Input:
[[  71.636 -104.234  -60.327  -42.128   71.942   26.198]
 [  49.124  188.878   79.841  -74.831  -88.263   -5.205]
 [  91.185   88.521   34.836  -15.415  -29.651  105.769]
 [ 138.862  -23.690  184.440  254.858 -145.175  -55.417]
 [ -21.637 -115.705  154.615   44.218  -29.808    1.347]
 [  85.189  121.734  175.004    1.489   79.885  122.316]
 [ -33.569  188.995  184.440  -63.470  116.362 -124.202]
 [  18.697  133.148   39.112  254.858   22.934  142.740]
 [  64.890  159.711  127.379 -159.839 -117.918   12.059]
 [ 155.193   30.149   95.704   -8.714   12.222  142.740]
 [ 155.193  188.995  112.792   12.386  116.362   81.863]]
Output: -104.234

Input:
[[-0.10 -0.03 -0.01 -0.04  0.01 -0.04  0.06 -0.05 -0.01 -0.02  0.00]
 [ 0.05  0.02 -0.03 -0.04  0.01 -0.04 -0.10  0.02  0.03 -0.02  0.00]
 [-0.11  0.02 -0.01 -0.04  0.01 -0.04  0.00  0.02 -0.01  0.01  0.00]
 [ 0.05  0.02 -0.01 -0.04  0.01 -0.04  0.00  0.02 -0.01 -0.02  0.00]
 [ 0.19  0.02 -0.01 -0.10  0.01 -0.07  0.09  0.02 -0.03 -0.02  0.00]
 [-0.02  0.02  0.12  0.19  0.01 -0.04  0.00  0.02 -0.04 -0.02 -0.01]
 [-0.04  0.02  0.13 -0.04  0.01 -0.05 -0.07  0.02  0.06 -0.13  0.09]
 [-0.03  0.02 -0.01 -0.04  0.01 -0.04  0.00  0.00 -0.01 -0.02  0.00]
 [ 0.02  0.02 -0.01 -0.04  0.01 -0.04  0.00  0.02 -0.01 -0.02  0.08]
 [-0.16  0.02 -0.01  0.08  0.01  0.02  0.00  0.02 -0.01 -0.02  0.00]]
Output: -0.03

Input:
[[ -3.294  -2.604  -2.651  -2.644  -2.772  -2.741  -3.266  -3.316  -3.166
   -2.708  -2.761  -3.294  -3.382]
 [ -3.294  15.978  16.386  16.261  15.699  15.351 -22.204 -22.430 -21.335
   16.173  15.498  -3.294 -22.757]
 [ -3.294   7.649   7.870   7.801   7.463   7.274 -13.908 -14.044 -13.402
    7.740   7.352  -3.294 -14.240]
 [ -3.294  -5.271  -5.292  -5.283  -5.190  -5.170  -1.584  -1.547  -1.697
   -5.254  -5.176  -3.294  -1.495]
 [ -3.294  13.192  13.551  13.442  12.978  12.677 -19.579 -19.768 -18.843
   13.376  12.805  -3.294 -20.040]
 [ -3.294  -5.345  -5.314  -5.314  -5.124  -5.140  -2.134  -2.059  -2.310
   -5.232  -5.125  -3.294  -1.958]
 [ -3.294 -22.404 -22.891 -22.752 -22.336 -21.940  16.392  16.564  15.615
  -22.744 -22.117  -3.293  16.817]
 [ -3.294 -22.983 -23.379 -23.255 -22.640 -22.314  15.748  16.001  14.816
  -23.142 -22.449  -3.293  16.362]
 [ -3.294   0.801   0.844   0.825   0.630   0.589  -6.816  -6.894  -6.581
    0.764   0.601  -3.294  -7.002]
 [ -3.294   5.211   5.426   5.364   5.177   5.000 -12.036 -12.113 -11.690
    5.360   5.079  -3.294 -12.227]
 [ -3.294  11.646  11.966  11.868  11.438  11.168 -17.992 -18.166 -17.321
   11.803  11.282  -3.294 -18.417]]
Output: -2.604

Input:
[[  97.483   39.432  148.539   53.447   60.048   48.514   64.480  -23.180
   199.631   78.305  -16.261]
 [  97.039   43.813    2.825  -15.215  111.126   75.691   74.220  152.691
    94.255   13.962  170.484]
 [ 109.362   23.284   62.580  -32.459   16.523    9.709   46.589  -26.580
   119.277   57.257    1.230]
 [  62.178   60.820  258.806   41.082  -53.329   80.556   12.459 -204.693
   139.704  115.335 -159.548]
 [ 154.073   21.336   79.001 -114.979  -52.761  -46.653   79.344  -54.969
   193.608   84.593 -163.196]
 [  48.671   74.749  106.768   31.059   54.907   76.828   25.287  -49.952
    24.487   61.384   45.397]
 [  62.326   33.693   21.303   77.627  -68.519  -23.988   68.645   82.722
   144.042   71.659  -75.352]
 [  76.921   16.213  146.206   85.293   54.392   81.300   67.999  -28.849
    85.602  109.230    0.198]
 [  45.644  127.033   57.704  -26.773  142.327   36.997   56.588  -68.980
   -47.320   69.286   56.750]
 [ 100.776   26.305  149.043  -12.844   27.175   76.605   56.631  -69.054
    89.758   94.632  -30.001]]
Output: 39.432

Input:
[[ -8.988   9.295   3.387   1.999 -12.462 -10.811]
 [ -0.321   3.627   8.909   9.642  -6.866  13.415]
 [ 15.663  -7.862   1.322  -0.405  16.038  17.340]
 [ -1.839   2.020  -2.435  -0.302   3.712  -9.832]
 [-17.018   6.751  -1.958   9.816  -5.896 -19.184]]
Output: 9.295

Input:
[[  4.742   2.744   9.424  -3.592   7.851  -1.118  18.076]
 [ -6.400  22.977 -12.447  27.544  12.161 -17.600 -11.284]
 [ 12.130   8.219  17.891   9.524  -2.529   3.081   9.300]
 [  0.483  -8.758  -1.861   5.220   8.683  -1.454  15.668]
 [  5.163   2.441  15.256 -11.510   4.956   3.394  17.437]
 [ -9.859  10.145  -9.728  -3.364  -6.460  -3.919   3.608]
 [ 11.609   0.831  11.652  -1.528   1.395  11.479  -5.620]
 [ -7.499  15.651   7.998  20.934   8.648  -9.964   2.501]
 [ 24.055   0.218  14.315   4.102  -4.209   9.890   9.722]
 [ 10.447  25.311  -6.197  10.884  -5.247   3.024  -4.785]
 [  5.746  16.387   3.443  24.106   4.109  -3.540   0.972]
 [-12.593  20.566  -4.670   5.448  12.638  11.912  -3.026]]
Output: 2.744

Input:
[[ -88.8  -68.1 -174.2   88.2   86.2 -150.1   -0.4   52.8   68.7  -88.3
   -17.8 -162.3]
 [  77.1  -71.0  -20.9 -215.7   78.4   45.1   81.6   -7.5  -92.5  -33.1
  -109.8 -146.6]
 [ -55.6 -112.8  -29.2    5.9  -82.1  -22.4  -64.7   -4.7  -28.1   42.1
    70.2  -39.3]
 [ 185.4 -148.7  130.0   51.4   -5.4   55.5    7.9 -115.4  -76.0   93.3
   138.4 -144.0]
 [-102.7 -177.1 -105.1   81.6  -22.9 -218.3   26.3  -48.1   48.9  -95.3
   -61.6 -159.0]
 [  48.3  106.3 -173.7   69.5  -82.4  -84.1 -104.4 -116.5   20.8  -11.1
   -57.9  103.1]
 [-117.2   25.6  -95.9 -167.5  -56.0  -78.7  -57.2  -11.7  -43.7   25.4
    22.4   37.8]]
Output: -68.1
